Below is a small trained network, with its code and all its weights. Each question gives an input and a target symbol and asks what happens when units are switched off, that is, made to give their printed mean instead of their output.

import numpy as np


def w(rows, s, z=0):
    codes = np.array(rows[::2]) - 128.0
    scale = np.full(codes.shape[1], s)
    scale[-1] = z or s
    return codes * scale


def f(y):
    return np.maximum(y, 0)


def softmax(a):
    e = np.exp(a - a.max(-1, keepdims=True))
    return e / e.sum(-1, keepdims=True)


def log_softmax(a):
    a = a - a.max(-1, keepdims=True)
    return a - np.log(np.exp(a).sum(-1, keepdims=True))


def net(x, mask):
    ids = ['αβγδζθλξτω'.index(c) for c in x.split()]
    T = len(ids)
    res = E[ids] + P[:T]
    u = 0
    for l in range(3):
        q, k, v = (res @ M[l].T for M in (Q, K, V))
        z = softmax(np.where(np.tri(T) > 0, q @ k.T / 3**0.5, -1e9)) @ v
        res = res + np.where(mask[u], z, O[l][:, -1]) @ O[l][:, :-1]
        u += 1
        y = f(res @ A[l][:, :-1].T + A[l][:, -1])
        res = res + np.where(mask[u : u + 8], y, B[l][:, -1]) @ B[l][:, :-1]
        u += 8
    return log_softmax(res[-1] @ U[:, :-1].T + U[:, -1])


Q, K, V, O, A, B = {}, {}, {}, {}, {}, {}
E = w([
[108,113,192,197],'α',
[117,102,147,87],'β',
[152,159,138,56],'γ',
[227,121,62,144],'δ',
[182,184,165,236],'ζ',
[116,124,160,104],'θ',
[94,137,118,130],'λ',
[96,126,109,125],'ξ',
[106,190,75,109],'τ',
[6,75,108,150],'ω',
],0.016)
P = w([
[89,187,253,80],'0',
[109,178,226,93],'1',
[124,177,208,103],'2',
[134,170,191,108],'3',
[139,170,177,118],'4',
[145,164,167,114],'5',
[148,162,153,117],'6',
[151,157,144,120],'7',
[157,162,143,128],'8',
[158,160,129,128],'9',
[162,158,127,131],'10',
[167,161,130,140],'11',
[171,158,124,140],'12',
],0.0056)
Q[0] = w([
[30,31,206,236],'L0H1',
[147,161,87,253],'L0H1',
[108,215,126,128],'L0H1',
],0.0074)
K[0] = w([
[86,45,173,167],'L0H1',
[112,161,91,237],'L0H1',
[102,244,145,96],'L0H1',
],0.011)
V[0] = w([
[175,16,241,2],'L0H1',
[218,101,190,128],'L0H1',
[93,25,103,210],'L0H1',
],0.0047)
O[0] = w([
[62,142,35,255,61],'L0H1',
[50,195,123,181,117],'L0H1',
[87,18,203,145,3],'L0H1',
],0.0048,0.0018)
A[0] = w([
[172,170,195,186,84],'L0N1',
[142,81,97,9,1],'L0N2',
[129,117,164,116,58],'L0N3',
[75,145,180,62,108],'L0N4',
[124,107,175,53,106],'L0N5',
[131,42,189,223,111],'L0N6',
[2,155,93,203,160],'L0N7',
[183,96,117,90,90],'L0N8',
],0.0072,0.0081)
B[0] = w([
[106,180,162,192,168],'L0N1',
[197,38,228,2,128],'L0N2',
[158,130,36,117,128],'L0N3',
[34,95,168,77,174],'L0N4',
[126,188,201,107,143],'L0N5',
[156,85,199,63,185],'L0N6',
[64,83,245,26,254],'L0N7',
[48,70,226,147,157],'L0N8',
],0.008,0.0031)
Q[1] = w([
[254,234,105,66],'L1H1',
[248,69,89,113],'L1H1',
[201,11,243,40],'L1H1',
],0.005)
K[1] = w([
[126,214,15,122],'L1H1',
[254,98,22,121],'L1H1',
[217,13,124,176],'L1H1',
],0.0056)
V[1] = w([
[107,252,62,87],'L1H1',
[78,101,253,91],'L1H1',
[39,47,182,205],'L1H1',
],0.0035)
O[1] = w([
[165,133,7,166,123],'L1H1',
[107,197,120,127,254],'L1H1',
[2,180,202,206,148],'L1H1',
],0.0065,0.004)
A[1] = w([
[30,109,202,141,242],'L1N1',
[240,132,36,156,55],'L1N2',
[110,128,124,35,35],'L1N3',
[161,23,36,198,193],'L1N4',
[65,190,199,66,162],'L1N5',
[201,188,103,130,79],'L1N6',
[182,79,185,142,150],'L1N7',
[33,2,114,129,1],'L1N8',
],0.0083,0.0053)
B[1] = w([
[219,94,68,155,245],'L1N1',
[234,116,107,254,175],'L1N2',
[53,138,223,179,146],'L1N3',
[108,106,219,86,160],'L1N4',
[102,135,119,70,242],'L1N5',
[129,149,78,214,164],'L1N6',
[134,93,174,93,149],'L1N7',
[83,129,66,233,156],'L1N8',
],0.0083,0.013)
Q[2] = w([
[140,206,118,88],'L2H1',
[75,57,134,111],'L2H1',
[225,254,165,63],'L2H1',
],0.0069)
K[2] = w([
[184,181,125,203],'L2H1',
[100,75,159,139],'L2H1',
[254,250,94,116],'L2H1',
],0.0079)
V[2] = w([
[3,48,26,251],'L2H1',
[4,60,182,89],'L2H1',
[130,208,56,89],'L2H1',
],0.0028)
O[2] = w([
[29,171,92,252,100],'L2H1',
[197,110,102,200,4],'L2H1',
[50,66,253,99,134],'L2H1',
],0.0038,0.0032)
A[2] = w([
[187,87,182,218,127],'L2N1',
[182,105,83,98,253],'L2N2',
[182,147,83,223,123],'L2N3',
[150,135,184,255,99],'L2N4',
[188,174,103,190,85],'L2N5',
[91,136,116,25,206],'L2N6',
[35,219,168,61,96],'L2N7',
[2,169,209,35,112],'L2N8',
],0.0079,0.0071)
B[2] = w([
[77,133,168,20,232],'L2N1',
[173,168,66,66,254],'L2N2',
[121,49,181,206,224],'L2N3',
[63,198,183,96,210],'L2N4',
[227,143,91,214,197],'L2N5',
[89,163,147,26,217],'L2N6',
[102,33,240,77,173],'L2N7',
[240,2,192,233,182],'L2N8',
],0.007,0.0095)
U = w([
[100,68,221,49,155],'α',
[102,213,76,68,232],'β',
[161,175,38,134,193],'γ',
[254,56,91,190,144],'δ',
[101,220,210,176,106],'ζ',
[136,113,149,148,9],'θ',
[138,117,149,147,1],'λ',
[134,126,149,148,11],'ξ',
[135,123,150,150,7],'τ',
[87,72,129,191,204],'ω',
],0.0089,0.0062)

Each question gives the input, a string of symbols that net reads in full, and the target symbol t.
The units are the heads (3 rows each of Q, K, V and O) and the neurons (one row each of A and B). Each row of codes is followed by its name. A weight is (code - 128) times the scale printed after its matrix; where a second scale follows, it is the last column's (O, A, B and U).
mask holds one flag per unit, layer by layer, with each layer's heads first. A switched-off unit (its flag False) gives its mean, the last column of its rows in O or B, instead of its output. The means were averaged over made-up inputs and are rounded, as every weight is.
A unit's drop is (log p(t) with every unit on - log p(t) with that unit switched off) / (log p(t) with every unit on - log p(t) with every unit switched off).
The circuit of an input: a set's keep is (log p(t) with only the set's units on - log p(t) with every unit switched off) / (log p(t) with every unit on - log p(t) with every unit switched off). Starting from the 12 units with the biggest drops (on a tie, the unit counted first), units are removed one at a time, each time the one whose removal leaves the highest keep (on an exact tie, the one counted first), for as long as the keep stays at least 0.8.
units of the circuit, in order: the units of the circuit, biggest drop first
unit that matters most: the unit with the biggest drop
k most important neurons: the k neurons with the biggest drops, biggest first
k most important neurons of layer l: the k neurons of layer l with the biggest drops, biggest first
drop of u: that unit's drop, to one decimal
input α ω γ ξ γ ζ τ, target α: units of the circuit, in order -> [L1N1, L1N2, L2N7]
input ξ γ γ δ τ δ ζ, target ζ: units of the circuit, in order -> [L2N4, L0N1]
input τ δ λ δ γ γ, target β: units of the circuit, in order -> [L0H1, L0N7, L1N1, L2N3]
input θ ξ ξ δ γ β ζ τ δ ζ τ α β, target β: 2 most important neurons of layer 0 -> [L0N7, L0N6]
input γ λ ω δ ξ τ α ξ τ δ ζ δ τ, target γ: most important neuron -> [L0N7]
input β ξ ω ξ γ δ λ ω ξ, target β: 3 most important neurons -> [L1N1, L1N4, L2N3]
input δ ζ γ δ ω θ τ, target α: 4 most important neurons -> [L1N1, L1N2, L2N7, L0N7]
input ξ δ ξ ω ξ ξ λ θ δ δ τ ω λ, target β: 4 most important neurons -> [L1N4, L2N3, L1N3, L1N2]
input θ β ω ξ α ξ, target β: 4 most important neurons -> [L1N1, L2N3, L1N4, L1N3]
input β δ γ δ τ θ τ λ τ ξ α τ, target δ: 4 most important neurons of layer 0 -> [L0N7, L0N4, L0N8, L0N6]
input γ λ δ γ δ α λ ω τ τ τ τ, target δ: 3 most important neurons -> [L0N7, L1N5, L1N2]
input δ λ δ γ ω γ, target β: 4 most important neurons -> [L0N7, L1N4, L0N8, L0N6]
input γ ζ ω ξ ξ α γ γ, target γ: 2 most important neurons -> [L0N7, L1N1]
input γ τ β ξ δ δ δ τ τ, target γ: unit that matters most -> L1H1
input θ θ δ δ τ β δ α ω β, target β: 2 most important neurons -> [L1N4, L0N7]
input δ β δ τ θ ω δ ξ ξ γ δ τ θ, target β: 2 most important neurons of layer 1 -> [L1N4, L1N5]
input δ ξ ζ ω λ ξ θ γ ω θ, target β: 3 most important neurons of layer 1 -> [L1N4, L1N3, L1N7]
input τ γ δ ω δ δ γ γ γ, target δ: 4 most important neurons of layer 1 -> [L1N5, L1N2, L1N4, L1N6]
input ω ω γ ω ζ ζ, target ζ: 3 most important neurons -> [L0N1, L0N7, L2N4]
input α ξ τ γ ω γ γ, target γ: most important neuron of layer 2 -> [L2N1]
input ω δ δ β δ δ θ δ δ ω, target ω: drop of L0N2 -> 0.0
input ξ δ γ λ ω, target ω: drop of L1N1 -> 0.7
input β θ τ θ ξ δ τ ω ζ θ δ β α, target α: drop of L0N6 -> 0.4
